Below is a small trained network, with its code and all its weights. Each question gives an input and a target symbol and asks what happens when units are switched off, that is, made to give their printed mean instead of their output.

import numpy as np


def w(rows, s, z=0):
    codes = np.array(rows[::2]) - 128.0
    scale = np.full(codes.shape[1], s)
    scale[-1] = z or s
    return codes * scale


def f(y):
    return y / 2 * (1 + np.tanh(0.7978845608 * (y + 0.044715 * y**3)))


def softmax(a):
    e = np.exp(a - a.max(-1, keepdims=True))
    return e / e.sum(-1, keepdims=True)


def log_softmax(a):
    a = a - a.max(-1, keepdims=True)
    return a - np.log(np.exp(a).sum(-1, keepdims=True))


def net(x, mask):
    ids = ['αβγδηθλμξπ'.index(c) for c in x.split()]
    T = len(ids)
    res = E[ids] + P[:T]
    q, k, v = (res @ M[0].T for M in (Q, K, V))
    z = softmax(np.where(np.tri(T) > 0, q @ k.T / 3**0.5, -1e9)) @ v
    res = res + np.where(mask[0], z, O[0][:, -1]) @ O[0][:, :-1]
    y = f(res @ A[0][:, :-1].T + A[0][:, -1])
    res = res + np.where(mask[1:25], y, B[0][:, -1]) @ B[0][:, :-1]
    return log_softmax(res[-1] @ U[:, :-1].T + U[:, -1])


Q, K, V, O, A, B = {}, {}, {}, {}, {}, {}
E = w([
[109,128,102],'α',
[91,146,85],'β',
[62,18,138],'γ',
[250,139,167],'δ',
[148,122,126],'η',
[171,142,127],'θ',
[142,126,119],'λ',
[168,156,117],'μ',
[201,111,158],'ξ',
[129,155,96],'π',
],0.022)
P = w([
[115,131,131],'0',
[124,182,222],'1',
[137,190,181],'2',
[113,120,93],'3',
[106,91,151],'4',
[113,203,253],'5',
[137,179,140],'6',
[136,126,77],'7',
[125,100,165],'8',
[126,128,187],'9',
[133,133,160],'10',
[139,122,156],'11',
[137,121,162],'12',
[138,125,166],'13',
],0.014)
Q[0] = w([
[133,39,101],'head 0',
[156,145,67],'head 0',
[199,127,6],'head 0',
],0.019)
K[0] = w([
[102,248,197],'head 0',
[114,114,169],'head 0',
[72,139,219],'head 0',
],0.017)
V[0] = w([
[53,23,193],'head 0',
[5,202,59],'head 0',
[36,130,191],'head 0',
],0.014)
O[0] = w([
[137,50,219,127],'head 0',
[205,10,64,5],'head 0',
[169,123,185,109],'head 0',
],0.014,0.011)
A[0] = w([
[129,62,92,16],'neuron 0',
[185,138,56,210],'neuron 1',
[166,149,59,55],'neuron 2',
[170,129,145,141],'neuron 3',
[163,177,72,74],'neuron 4',
[89,157,146,96],'neuron 5',
[110,88,109,89],'neuron 6',
[98,88,183,125],'neuron 7',
[189,171,157,94],'neuron 8',
[94,23,112,106],'neuron 9',
[81,86,115,66],'neuron 10',
[186,157,57,1],'neuron 11',
[9,56,123,151],'neuron 12',
[112,108,119,109],'neuron 13',
[18,34,96,76],'neuron 14',
[198,188,44,158],'neuron 15',
[95,84,102,79],'neuron 16',
[93,105,2,119],'neuron 17',
[211,120,105,125],'neuron 18',
[70,158,168,76],'neuron 19',
[87,37,102,67],'neuron 20',
[98,188,178,160],'neuron 21',
[116,139,152,137],'neuron 22',
[86,131,98,180],'neuron 23',
],0.009,0.0052)
B[0] = w([
[98,76,96,130],'neuron 0',
[215,107,143,151],'neuron 1',
[78,126,219,138],'neuron 2',
[108,148,71,153],'neuron 3',
[76,126,175,172],'neuron 4',
[145,148,159,187],'neuron 5',
[111,133,116,126],'neuron 6',
[112,188,71,175],'neuron 7',
[81,153,66,173],'neuron 8',
[132,146,135,144],'neuron 9',
[134,175,129,126],'neuron 10',
[34,79,250,137],'neuron 11',
[153,103,59,142],'neuron 12',
[128,144,124,123],'neuron 13',
[144,224,103,134],'neuron 14',
[85,43,128,189],'neuron 15',
[98,145,119,126],'neuron 16',
[150,140,171,153],'neuron 17',
[123,112,200,144],'neuron 18',
[159,138,150,206],'neuron 19',
[122,96,120,133],'neuron 20',
[151,70,98,255],'neuron 21',
[134,129,92,161],'neuron 22',
[148,114,91,167],'neuron 23',
],0.015,0.02)
U = w([
[210,117,181,254],'α',
[141,72,163,39],'β',
[198,183,216,71],'γ',
[1,221,188,127],'δ',
[173,126,95,162],'η',
[52,116,161,216],'θ',
[145,110,148,164],'λ',
[37,144,209,57],'μ',
[179,228,253,118],'ξ',
[74,116,214,137],'π',
],0.0079,0.0042)

Each question gives the input, a string of symbols that net reads in full, and the target symbol t.
The units are the heads (3 rows each of Q, K, V and O) and the neurons (one row each of A and B). Each row of codes is followed by its name. A weight is (code - 128) times the scale printed after its matrix; where a second scale follows, it is the last column's (O, A, B and U).
mask holds one flag per unit, heads first, then neurons. A switched-off unit (its flag False) gives its mean, the last column of its rows in O or B, instead of its output. The means were averaged over made-up inputs and are rounded, as every weight is.
A unit's drop is (log p(t) with every unit on - log p(t) with that unit switched off) / (log p(t) with every unit on - log p(t) with every unit switched off).
The circuit of an input: a set's keep is (log p(t) with only the set's units on - log p(t) with every unit switched off) / (log p(t) with every unit on - log p(t) with every unit switched off). Starting from the 12 units with the biggest drops (on a tie, the unit counted first), units are removed one at a time, each time the one whose removal leaves the highest keep (on an exact tie, the one counted first), for as long as the keep stays at least 0.8.
circuit, biggest first: the units of the circuit, biggest drop first
top k neurons: the k neurons with the biggest drops, biggest first
drop when u is switched off: that unit's drop, to one decimal
input θ ξ δ π, target ξ: circuit, biggest first => [head 0; neuron 19; neuron 5; neuron 15]
input δ η μ, target δ: circuit, biggest first => [head 0]
input π δ δ η π ξ λ δ, target ξ: circuit, biggest first => [head 0; neuron 19]
input λ π λ ξ, target π: top 4 neurons => [neuron 11; neuron 21; neuron 2; neuron 15]
input η π β θ θ ξ α δ, target ξ: top 3 neurons => [neuron 19; neuron 15; neuron 5]
input ξ δ π, target ξ: circuit, biggest first => [neuron 19; head 0; neuron 5; neuron 15]
input β π π, target β: circuit, biggest first => [head 0; neuron 15]
input θ δ η ξ θ α, target ξ: circuit, biggest first => [neuron 19; neuron 15]
input α λ α μ α π δ ξ, target π: top 4 neurons => [neuron 11; neuron 21; neuron 2; neuron 18]
input π θ λ δ μ δ α α, target δ: top 2 neurons => [neuron 4; neuron 1]
input ξ δ μ, target ξ: top 3 neurons => [neuron 19; neuron 5; neuron 15]
input α μ μ π η η, target π: top 2 neurons => [neuron 11; neuron 21]
input π π γ γ ξ π α α λ, target α: top 3 neurons => [neuron 1; neuron 8; neuron 4]
input δ δ γ α π θ η δ γ, target η: top 2 neurons => [neuron 12; neuron 21]
input α μ δ α ξ μ, target α: circuit, biggest first => [head 0]
input λ λ β π δ α, target π: top 3 neurons => [neuron 11; neuron 21; neuron 2]
input δ π λ λ, target π: top 2 neurons => [neuron 11; neuron 21]
input ξ δ θ, target ξ: top 2 neurons => [neuron 19; neuron 5]
input ξ δ π π θ α θ π μ β, target π: drop when neuron 1 is switched off => 0.3
input λ μ π α, target μ: drop when neuron 8 is switched off => 0.0
input δ δ μ θ δ α μ η, target α: drop when neuron 8 is switched off => 0.1
